Each row has a hidden value. The values are split into ranges, and the band after each row names the range that its value falls in. Each part has its own value, ranges and names.
[  29  -76   27  -13  -50  143  -25 -131 -221    7 -164  -49 -102   25
   -2  -39   78  -58   34  117   50   14   62   -1  -16 -183   13  -35
   84 -175  -30   97    9 -208   18  157 -121   80 -155   44   12  103
  136   15   38   -1 -146   98] | G
[ -60  164 -555  -16  -53 -190 -269  -27   78 -237  109  189 -164 -191
 -179   79 -141  -78  177   25    3  -21   22 -191  -55 -100   76 -125
 -131  -52   30   -5  -14  -15 -199 -110  113  -15  127  -51  115  115
   83  -56  -51  118  265   -8] | S
[  95  -54   -7   26  -25  134   26 -142 -169  -35 -123  -15   -3 -106
  121  -83   61   36   39  -18   48  -41   20   56   69 -168   85  -32
  -47 -130  -41  100  107  -80   97  150 -112   61  -89   78  -14   52
  -20   43  -37  -27  -69   99] | K
[  -5  -16  -80  -58 -106   45  -16   -4 -122 -106  -12  209  -77 -170
  277    7  -53  -48  123   35  -47  -93   49    3  163 -175  118  -69
  105 -156 -117   57 -154   30   97  159  -41   38 -170   10   73 -143
  -99 -122  -68 -211   47   82] | S
[ -30  -97   23   48  -22  359 -129    0 -247   12 -136  103 -100  140
  107    7  156  -83   68  269  108  -61  263 -161   50  -36  -89   39
   78 -100 -125  191  -46  -26   37   47   60  138 -196  170   67   18
  133  181  199  -45   19  202] | S
[  21   21 -103 -110 -142 -145   62 -153  -37 -212  -12  169  -91 -171
   72   60 -111  -72   63  -76  -95   47 -154  180   34 -269  146 -184
   80 -153  -84  -33 -123 -113   45  243  -70   -1 -101  -98   -8  -39
  -23 -165 -210 -162  -42   14] | K
[  24  -74   19  -22  -90  242  -42   13 -276   -3  -97  146  -43 -111
  328  -12   57  -37  120  150   -5 -125  162   -9  153 -133   96   -2
   82 -137 -101  114  -67   57  165  125  -75   48 -244   -7   78 -129
  -45   -2   35 -189  -21  167] | K
[ 244  -44  216   21  -69   83  104  217  -74  -54 -226 -101  -42  -83
  162 -101  126   50   -9   66   43  -80 -159  155 -122   37   19  -47
 -189  -93  -52 -124  113  129  190  143 -109   25 -117 -160 -102 -145
  -86  -53    7   -3 -152  244] | K
[  45  134 -309  -11  -81 -255  -68  172  154 -219   47  158  -93 -292
   32    3 -124  -17  125  -31  -15  -36 -177  -17  -65   -2   94 -111
 -161  -79  -11 -183  -18  136  -55  -38   68  -30   97 -133   69 -166
 -151 -233 -148  -42  183  109] | S
[-191   65 -123  173   97  168 -219  187   60  155   38  201  132  -66
  131   31  204  -26  189  155  165  -63  208 -377  198   64   66   36
  127   30   23  209   15  335  -25 -126  181  -51   16  124  298  -50
 -103  252   28   23  109   -8] | D
[  34  -72  137   64  -26  131  117  -41  -71  -25 -184   81  107  -81
  139  -90   80   31   -8   69  130   70  -96   86    3  -78    8  -10
  -46 -163 -120  -11  106  -33   97  107  -29  128  -34  124   18  -95
 -110   -7  -71 -194  -35  305] | J
[  61 -172  141   76  -25  365  -44   71 -290   86 -200  -27 -134   64
  269 -102  173  -33   61  198   72 -157  241 -136  117  -12  -78  118
   79 -172  -98  134  -39  -29  135  106  -45  150 -245  177   29  -94
   13   73  185  -64  -83  231] | P
[ 136   74   35   84   42  -96  169   79  168  -86  -63    7  156 -189
   65  -82   65   86  -26 -127  114   69 -289  177  -66   38  100  -76
 -152   14  -18  -85  205  211   66   90   36  -32  108   31  -15 -165
 -251  -62 -201  -70    8   99] | K
[ 100   39 -110   20    7 -166  -27  182   36  -23   18 -201 -338   64
 -132   56  107 -171   27    5  -54   -1  -69    6 -154  118  -29  -28
  197   49  141  -80 -117   48 -107  104  100 -132 -106  -84   20 -173
   68 -162  -28  186 -165 -205] | S
[  41   40  -97  -20  -43   27   18   52  -68  -51   30  177   49 -288
  362  -28  -32   23  139  -52  -23 -133   13   30  210 -126  220  -45
   57  -67  -54   83  -37  218  141  135  -52  -49 -116   -2  100 -211
 -247 -122 -132 -210   70   11] | K
[  36  130 -351    7  -38  -44 -212   37   56 -206   -2  151  -52 -169
  -84   11  -64   14  140   41   63  -80    7 -153  -54  -79   75 -116
 -262  -50  -25   29   98   86  -70  -61   41   24  101  -56   39  147
   38   56   11  125  225  101] | K
[ 172  -83  186   80  -38   36  121  108  -15  -51 -219 -128  -86    0
   25 -107  144   15  -53   37   78   26 -177  116 -142   53  -83  -19
 -124 -130  -50 -144   93  -38   87  115  -23   87  -44   -2  -86 -107
  -39  -38  -19   24 -158  243] | S
[  64  -90  228  149  -31 -154   41  230  150   76 -177 -222 -204   52
  -91  -42  256  -65    7  -23    2   31 -212  -54  -87   87  -89  -45
   79 -133   99 -201  -52  -27   39  121   16  -40  -32 -146    7  -60
   18   42  -96  250 -388   -4] | G
[  58  -70  -54    5  -47  211  -48  -59 -383   40 -165 -113 -168   82
  -95   49  158 -161    0  319   63  131   95  136 -248   22  -55   38
   74  -37   54  -31   94 -162  -36  -21   15   12 -195  -88   57 -107
  228  -38   90  -35 -146  223] | K
[ -30  129 -255   18  -30  -28 -213   44   45  -76  -29  130   64 -216
  -50  -12   -2   45  166   63   93  -61    5 -194    5 -145  137 -133
 -191  -95   14   66  111   87  -48  -63  -53  -11   92 -119  117  196
   18   92  -25  120  117   73] | D
[-130  -56 -131  215   81  184 -240   80   60   39  -43   71 -152  174
  -81   22  218  -95  108  126  134  -65  244 -431  101  107 -168   85
   78  -36  -16  170  -47   52 -101  -73  260  103   28  292  134   95
  101  327  146  212   72   39] | P
[ -32   -3 -112  151   76  133 -176   69   95  -40  -75   25 -113  158
 -150   -6  152  -53   58   93  156  -46  126 -315  -15   74 -139   24
  -39  -22  -35  145   34   47 -107  -16  184  106   62  248   40  148
  106  253  141  215   92   59] | J
[ -85   21  -42   54  -47 -211  -82  127  120   19  -18  -37 -207   26
 -172  105  142 -168   82   44  -34   94 -116  -93  -75   -5   -6 -110
  229  -65  112 -104 -159  -23  -95   67   92 -111  -42 -178  126  -35
  102   -7 -125  166 -235 -131] | D
[ 116   23  -31  -19 -115 -363   85   88  159 -153  -15  -74 -245 -155
  -32   36   -3  -82   44 -193 -154   13 -311  153  -57  -76   89 -168
   67 -101   72 -226 -135  -21   33  225  -28 -116  -39 -252  -46 -124
  -59 -202 -264   99 -234 -132] | K
[ 140  -35   76   -3 -109 -190   96  125   72 -113  -83  -56 -198 -136
  116  -43   25  -27   38 -124  -97  -63 -218  102    8  -67   51 -109
   22 -156  -10 -164 -117   -5  105  226  -70  -25  -94 -143  -56 -145
 -104 -169 -158   27 -194   -2] | S
[ -19   94 -258  119   80   14 -270  278   25   63  -21 -127 -220  116
 -277   59  186 -150   98  258  130    4  115 -288 -234  233 -107   43
   21   90  163   -2   55  137 -222 -192  202  -77   28  -42  154  -12
  183   66  165  301   24  -19] | G
[ -11   51 -261   55   33  219 -245  -58  -83  -86  -35  128  -22   -5
  -28   -5   48    6  129  115  133 -115  229 -262   59  -92   21  -28
 -137  -31  -59  253  104   57  -50  -28   54   85    9  164   62  231
  108  245  149  132  203   70] | K
[  96   83 -201  -46  -82 -254   34   76  109 -175   26   88  -79 -347
  172  -62 -157   25  119 -172  -70 -108 -188   42   78 -138  184 -103
  -60 -145  -11 -103  -50   79   38  144  -90  -33   19  -76   19 -147
 -231 -297 -209  -89   72   -3] | J
[ 132   66 -173  -26  -71 -227   46   67  111 -186   -3   44  -91 -308
  142  -85 -133   40   91 -182  -51 -110 -193   48   50 -116  144  -96
 -111 -142  -19 -102  -14   55   41  148  -85   -5   32  -42  -24 -115
 -211 -260 -181  -45   63   22] | P
[  91  -94  201  126  -34   21  157   51  -25   22 -180  -54   26  -91
  106  -65  190    9  -25    4   59   95 -198  168  -49   34   -2  -13
  -32 -107  -10 -154  115   17  138   92   12   18  -36  -43    9 -195
 -123    7 -156  -70 -216  224] | K
[ 179   52  -61  -70  -63 -246   80  162  -20  -53   14 -196 -291 -100
    7   57   32 -144   34  -71 -146  -18 -189  211 -136   17  119  -88
  191   29  151 -148 -114   82    8  211  -42 -204 -173 -268  -18 -267
  -27 -312 -155   65 -243 -217] | K
[  10  -29 -147  -28  -65    9  -50  -29 -237  -26  -57  -81 -293   77
 -143   94   80 -222   19  219  -18  133   33   97 -214   12  -58  -11
  204  -43   69  -77  -82 -182 -118   26   74  -28 -177  -82   73 -154
  205 -161   15  -16 -132   57] | S
[ 144  113 -292  -44  -59 -162  -79    5   25 -230  -47  -32 -148 -149
 -179  -25  -91   -9   48   -2   29    2 -148   47 -216  -71   45 -131
 -245  -74   19 -104  113  -66 -103   13  -34   11   75 -112  -52   80
   69 -145  -36  125   95   89] | S
[  91   24 -126 -132 -105 -110   81 -168 -174 -141  -27  -15 -163 -108
  -21   60  -70 -121   15   -7  -85   93 -126  276 -108 -202  132 -132
  139  -79   15  -38  -55 -164  -12  223  -96  -58 -161 -127  -20  -91
   64 -253 -154 -118 -121  -37] | K
[-182   62 -235  198   87    4 -223  165  163   73   62  153   -7  -54
  -12   42  154  -68  174   75  121  -25  123 -386  129  104   -1   39
   98   11   62   94  -14  227 -111 -145  249  -37  103  140  260  -43
  -69  185  -22  112  117  -32] | G
[  62   -3 -112  -59  -57  150  -76  -35 -205  -63  -32   96  -82 -124
  234  -20  -16  -20  125   47  -17 -163  150  -40  146 -182  137  -44
   54 -100  -66  177  -55   45   93  163 -101   18 -193   29   37  -13
  -23  -31   33  -82   37    8] | K
[  15  -16   -2  -98  -98   63   42  -79 -188  -47  -70  129   -9 -173
  250  -26  -56  -32   93   47  -18  -47   12   79  125 -258  167  -80
  143 -184  -91   91  -91  -48  101  224 -166   27 -200   -8   59  -82
  -73 -168  -82 -239  -45   68] | G
[  78   47 -122  -44  -93 -388   76   56  157 -162   52  -57 -285 -135
  -49   53  -50 -123   46 -194 -157   27 -268  130  -45  -75   82 -151
  167  -80   75 -184 -196  -45  -42  225   12 -119  -48 -159  -14 -165
  -58 -283 -256   57 -169 -205] | S
[  34  -47   43   98   35  106    3  124 -237  216 -143 -238  -99   30
  -59  -13  261 -130    5  259  105  136   12   62 -210  145  -33   90
  176   -5  168  -85  115  -17  -48  -66   27  -85 -139  -92  152 -237
   74  -91   20   18 -257  107] | G
[  68   70 -329  -14   38  140  -96 -199 -191 -123  -58   -1  -28  -45
 -148  -41  -47  -22   23  121  155   50   92    4 -154  -95   22   -4
 -138  -28  -16  141  215 -128 -145  -26   -1   94   28  188   12  115
  117  -41   83   -7  201  150] | P
[  58  -59  -20  -26  -67   87   28    6 -143  -49  -47   92  -98 -160
  333  -68  -29  -16  103  -21  -39 -160   73  -14  201 -151  105    1
  116 -168  -93   91 -123   22  125  209  -93   57 -186  101   33 -158
 -148 -147  -39 -180    3   55] | P

[ 400  105  364 -138  -29 -102  177 -298 -372 -126  302  137 -264  143
  -68   19  -52 -161   25  168  157  236  104   21  193   93   19 -159
  286   -5  203  157 -367 -160 -129 -132  159   93  225 -264  -66  -51
  -69   14 -151 -213  317 -233] | X
[ 308   -2  191  -63   49   64   83 -206 -145   14  159 -108 -242   22
   48   47  123   22  170 -192   30  194 -148   16   78   51   15 -100
   59    5   11  200   55 -242   69 -103   45  -70   57  102  -70   35
  -61   27  -94  -21 -102   89] | V
[   6  267  -78 -198  -24 -143  -66  154  -12    4   93  159 -150  -75
   32 -185 -296   76  133   50 -169  127  121   36   96  -64   68 -129
  122  206   20  -13 -112  -12  119   48  -69  -71 -212   35 -146 -239
  -25  117 -385 -231  272  -88] | B
[-115 -185  570  193 -111 -254   41 -290 -177 -248  196 -271 -222  -77
   99  193  480 -316 -266   71  141 -111  285  -55  598 -230 -310  -98
  143 -200   17  195  156  109 -325 -238 -213 -176  133 -392 -435  201
  -13  175 -253  -40  481 -352] | X
[  21 -111  145  -17 -364  -43  -94 -239 -209  160  327   -9 -368   52
  408 -127 -235  -44   60  113   95   79  -45   14  444  -31 -138 -219
   19  125  196 -292  180    2 -255  -35  -35 -169  -40 -628  163  -14
  199 -241 -138 -148  115  -81] | M
[ 326   35   73  148  124  188  -37 -175 -177  107   18 -195 -196   45
  -66   97  149   11 -158 -104   -4   59 -233  -62  229  -19   66   63
   55  108 -105  238   94 -233  143  -58  149  -80  129  117  -53   35
 -123   31 -161  -87 -147  196] | E
[ 296  -41  162  -78  -49   19  159 -382 -234   36  163  -15 -184  204
  145   10  151   35   60   47  113  129  -43  -91  154   87  -52  -27
   45   41  148   63  -97 -163  -79  -68  124   16   84 -234  171  -51
  116  -90  187  -84  -92  108] | B
[-232 -132  -36  140  209  199   83  219  -35  172 -413  125 -209  -37
    3   15 -161 -113   83   93  -34  191  -35   20 -179  224  -57 -228
  115   -3   92 -250  126  401  288 -130  149   36 -178  387  -55  279
  205  -85  173  681 -328   42] | H
[ -99  205  -10 -351    6 -200    6  132   50  -87   61   90 -151 -124
  106 -266 -279  175  310  -97 -218  239   20   69   44    8   34 -254
  109  178   57  -67   18   44  113    0  -91  -73 -215   30  -51 -180
   12   78 -296 -166  176   11] | X
[  10  169  -21 -328    2 -173  -90  187    4  -85  205  145 -115  -71
   34 -209 -308   88  253  -13 -248  186  132   67  -17  -14   60 -258
  156  133  -37    4  -79    7   47   20 -113  -31 -146  156 -150  -93
  -49   47 -435 -185  349  -73] | Q
[ -64  288  -56 -250  -41 -188   66   -3  -17  -30  -50   93 -151  -59
  106 -256 -224  194  129   32 -122  170   -5  -23  193   -6   41  -77
   76  280  135  -82  -54   10  145   32   19  -85 -188 -216   99 -345
   59  104 -157 -289   85   55] | E
[ 322   -1  171  -11  141  153    0 -210 -203  -40  111 -204 -115   99
  -72   44  153   32  -99 -131  -98  129 -220  -41  222    8   49  -54
  140   56 -120  198   74 -182  -31 -108  124    1  203  126   15  112
  -94  -35 -164 -115    1  232] | H
[ 275   25  213  -82   39  116  159 -281 -176   50  144  -64 -246   94
  138  -14   64   39  200 -187   47  240 -171   60  180   39  -21 -170
   96    4  131   32   21 -170  -62 -116   52    2  -47  -41   -2  -25
   87  -43   56   10 -111  124] | V
[ 422  110  199   17 -170  -87  137 -324 -315  123  333  217 -340  166
   97   76  -25 -170   45  244  300   88  224  -21  181    9  -30   -7
  108   22  274  142 -399 -256  -54  -18   77    1   -3 -364 -142 -217
   27   42  -29 -196  172 -309] | M
[ -27   60 -127 -504   27 -381  -13   26  178 -220  189   -4  122    0
  121 -197  175  342  315  -80 -314   31  240 -164 -199  -18  -24  -23
  -78  121 -152  257  -39 -107  110   97 -209  -67 -128  206    8 -176
  -24  130 -127 -313  185  177] | Q
[ -26  216 -132 -130  -66 -113  -94  140    1  106   55  136 -201  -82
  108 -185 -312   96  125   59 -124   97   68   16  113  -51   47 -104
   49  238   47  -64  -29   -7  168   73  -50 -115 -243  -40  -90 -234
   13   68 -315 -185  132  -48] | M
[-230 -138  551  261  -53 -288   85 -209  -93 -295  -67 -373 -269 -255
   11  226  563 -275 -279  -24  148  -93  159  -89  544 -174 -267    8
   81 -136  -29  299  322  102  -27 -268 -161 -318  170 -285 -422  184
 -128  339 -290   16  259 -308] | V
[ -39 -104  398  484 -131  -87  -27 -267 -160   53  114 -243 -314  -77
  139  289  473 -360 -387  102  262 -247  279  -58  675 -343 -295   78
   30 -144   38  206  145   10 -184 -142 -213 -246  -77 -370 -593   55
   14  239 -215    9  288 -375] | W
[-120  -75  459  250   20 -317  272 -390  -45 -241 -118 -304 -134  -86
   53  293  885 -182 -251   15  244 -194  343 -206  433 -219 -321  220
  -33 -186   56  445   69   -4   -3 -194 -188 -216   -8 -255 -453  -43
    3  448  122    9  120 -232] | Z
[ -53 -237 -180  279  145  238 -167  137 -188  264 -206  124  -57  207
  -63   77 -127 -171 -374  460  -67  -92  113 -170  -29  134  -57  -35
  114   66  -70 -180  -46  367   81    1  235  131   52  212   44  343
  166 -266   99  417  -85   78] | W
[ 412   70   62  124   40  191   43 -299 -186  232  178  -68 -222  164
  108   84  150   10  -20  -84  103   43  -91  -19  253  -93   -4   41
   12   52   57  162  -75 -299  -12   -5   50  -16 -100  -26 -130 -128
   44    1   29  -93 -124  120] | M
[ 346   65   69  153   57  197   58 -246 -172  227   50  -98 -284   74
   76   86  114   10   -3 -120  123   93 -191  -13  217  -23   21   38
    0   81   63  153   22 -266  133  -37  110  -75  -59    1  -87  -88
    0   28   13  -17 -254  131] | M
[ -86   95 -113 -493   75 -395   18   26  179 -266   57  -58  126  -44
   65 -214  194  370  248  -88 -326   48  161 -187 -152    6   -6    9
  -64  167 -152  266    8  -72  191   73 -145  -85  -75  172   67 -189
  -60  171 -122 -330  124  228] | Q
[ -44  222 -100 -188  -44 -120  -98  211   42   50   83  136 -197 -138
   86 -189 -329   88  228  -30 -178  149   73   69   47  -51   61 -171
   75  195    7  -48    5   -8  173   46 -110 -130 -265  102 -164 -190
  -21  101 -406 -142  182  -74] | B
[ 506  124  175   85 -113  -20   56 -239 -286  162  384  186 -340  127
   26  145    2 -207   37  161  265   56  227   17  137  -53   11    9
  104  -12  162  265 -384 -342    0   -6   24  -24  -22 -137 -326 -170
  -73  100 -182 -174  205 -330] | M
[ 264   -1  111   44  -34  122   45 -291 -151  144  120 -156 -265   63
  173   19  118   67   58 -153   71  109 -219  -24  265  -17  -21  -21
  -21   91   58   77  139 -233   27  -56   60 -118  -17 -130   45  -56
   41  -36    5  -81 -207  176] | E
[-216 -152  -92  180  183  238   51  230  -27  250 -376  164 -204    3
   49   31 -172 -128   88  125  -23  147   17   18 -196  195  -76 -216
   84  -15   95 -284   98  401  257  -98  116   47 -252  404  -86  270
  257 -116  211  718 -330   29] | Z
[ 417   90  285 -112 -173 -128  143 -346 -328  -27  413  166 -274  172
   78   37   -5 -144   81  189  204  140  202   -7  202   18  -25  -81
  170   -1  216  143 -361 -246 -176  -65   49   19  100 -355  -75 -153
    8   15 -106 -268  308 -268] | B
[ 365    5  182  -98  109  104   53 -260 -132    4  240 -174 -150   98
   62   27  202   84  132 -259  -49  156 -161   15  160  -38    6 -104
   67  -10  -49  230   46 -281  -58  -80   -2   -7   28  132  -98   23
  -41   -4  -83 -109  -31  201] | X
[ -61  129 -229 -337   -5 -351    4   -8  177  -80   21    6   68  -10
  144 -169  190  347  180   10 -205  -53  214 -227 -103  -46  -24  139
 -156  216  -79  231  -44 -112  251  146 -138 -129 -204   52   51 -321
   12  183  -15 -325   11  188] | E
[ 417   21  175  -98  111  119   74 -347 -188  -36  237 -186  -67  191
   24   35  274  101    4 -179  -68  113 -148  -51  221  -42   12  -25
   92   18  -69  245  -24 -291 -135  -74   51   41  108   63    9  -11
  -17  -26  -20 -203   15  267] | H
[-113 -276  -91  141  127  119  -99  198 -127  108 -219  123  -91   84
  -88   76 -103 -166 -159  357  -80   21  109 -144 -223  244  -42 -107
  112   18  -85 -111   30  357  196  -70  200   58  131  336   62  421
   89 -194   38  491 -107   16] | B
[ 352  -41   67   15  -52   63  123 -449 -240  161  173  -26 -160  283
  188   36  215   61  -56  110  155   17  -17 -153  218   24  -73   83
  -24   73  151   88 -146 -210  -89    5  137   35   26 -307  165 -126
  156 -111  288 -139 -156  164] | W
[ 447   17  139  -55   73  137   46 -364 -211   21  282 -143  -64  243
   48   50  261   72  -45 -102  -41   61  -89  -68  243  -70    1    7
   81   21  -59  220  -81 -296 -179  -43   47   56   84   17    3  -32
   17  -54   -1 -218   49  235] | Z
[-180 -255  -47   52  221  130   24  173  -24  100 -306   56 -118   19
   -5   26  -33  -56   71  105  -88  136   -5  -66 -270  254  -72 -199
   71  -29  -14 -128  140  353  255 -106  141   53  -34  428   17  381
  147 -144  185  610 -299  124] | X
[-116  232   15 -369  -12 -260   92   11  -13 -184  -65   53 -112  -90
   56 -282 -200  222  175    6 -186  235  -36  -38  117   80   49 -136
  113  263   94  -56   -6   57  149  -21   45  -78  -51 -172  186 -243
    8   93 -186 -283  117   87] | H
[ -82 -161  486  317 -189 -197   44 -299 -178 -101  167 -210 -289  -69
  158  244  465 -352 -271  123  241 -162  312  -67  588 -246 -310   -5
   70 -175   69  166  135   58 -254 -196 -214 -232   31 -429 -450  115
   39  196 -185    7  365 -401] | B
[ 353   43  204  -79  126  128   38 -268 -222  -65  188 -173  -97  146
  -33    4  140   50  -59 -134  -99  151 -184  -16  275  -23   35  -91
  171   44  -69  171   -2 -198 -137 -103   93   48  158   44    9   43
  -48  -43 -137 -189   91  219] | V
[-151 -263  -39   80  199  116  -90  194 -127   -4 -269   31  -33   66
 -149   37  -72 -118 -206  289 -173   59   20 -145 -163  248  -26 -138
  167   33 -141 -100   97  392  162 -110  225   76  214  362  118  462
   54 -191   -9  442  -69  113] | H
[-213 -169 -146  271  128  261   26  217  -22  372 -406  162 -290  -23
  109   50 -198 -130   81  137   62  115  -29    6 -182  200  -80 -164
    5   24  134 -299  152  360  349  -66  139  -21 -285  323  -67  236
  261 -125  244  738 -473   19] | E
[  52  224 -164 -176    1   77  -62   15   17  172   79   27 -132   26
  215 -244 -256  239  190 -150 -211  147 -132   57  217 -104   46 -146
   28  243   35 -164   70  -67   15   74  -63  -47 -350    0   27 -267
  145  -42 -149 -190   -9  237] | E
[ -64  246   10 -326  -37 -174  -10   95   -6  -96   86   84 -154 -101
   93 -274 -317  154  230  -60 -222  232   -7   68  153  -18   54 -233
  147  217   54  -99    8   26   47   -6  -64  -78 -167  -67    0 -211
   11   63 -355 -255  246    7] | H
[-171 -244  -97  138  145  158   -7  213  -10  194 -296  102 -180  -11
   32   65  -71 -102   93  126  -34  101   28  -54 -291  232  -68 -158
   21  -20   -5 -145  152  314  307  -82  107  -13 -106  441  -37  346
  157 -118  150  649 -337   49] | Z
[ -54 -222 -102  180  216  217 -140  172 -164  102 -213   67    9  165
 -158   75  -69 -155 -328  353 -170  -25   76 -148  -81  154  -20  -81
  181   33 -161 -106   -5  360   74  -61  214  139  145  378   38  413
   93 -216    1  405    0  116] | B
[-164 -247 -163  293  103  145  -96  201 -147  266 -337  185 -175   80
  -53   91 -170 -207 -258  479   43  -36  129 -164 -160  237  -66  -36
   67   69   28 -185  -12  412  291  -24  263   39   36  187   41  335
  140 -186  136  547 -231  -46] | W
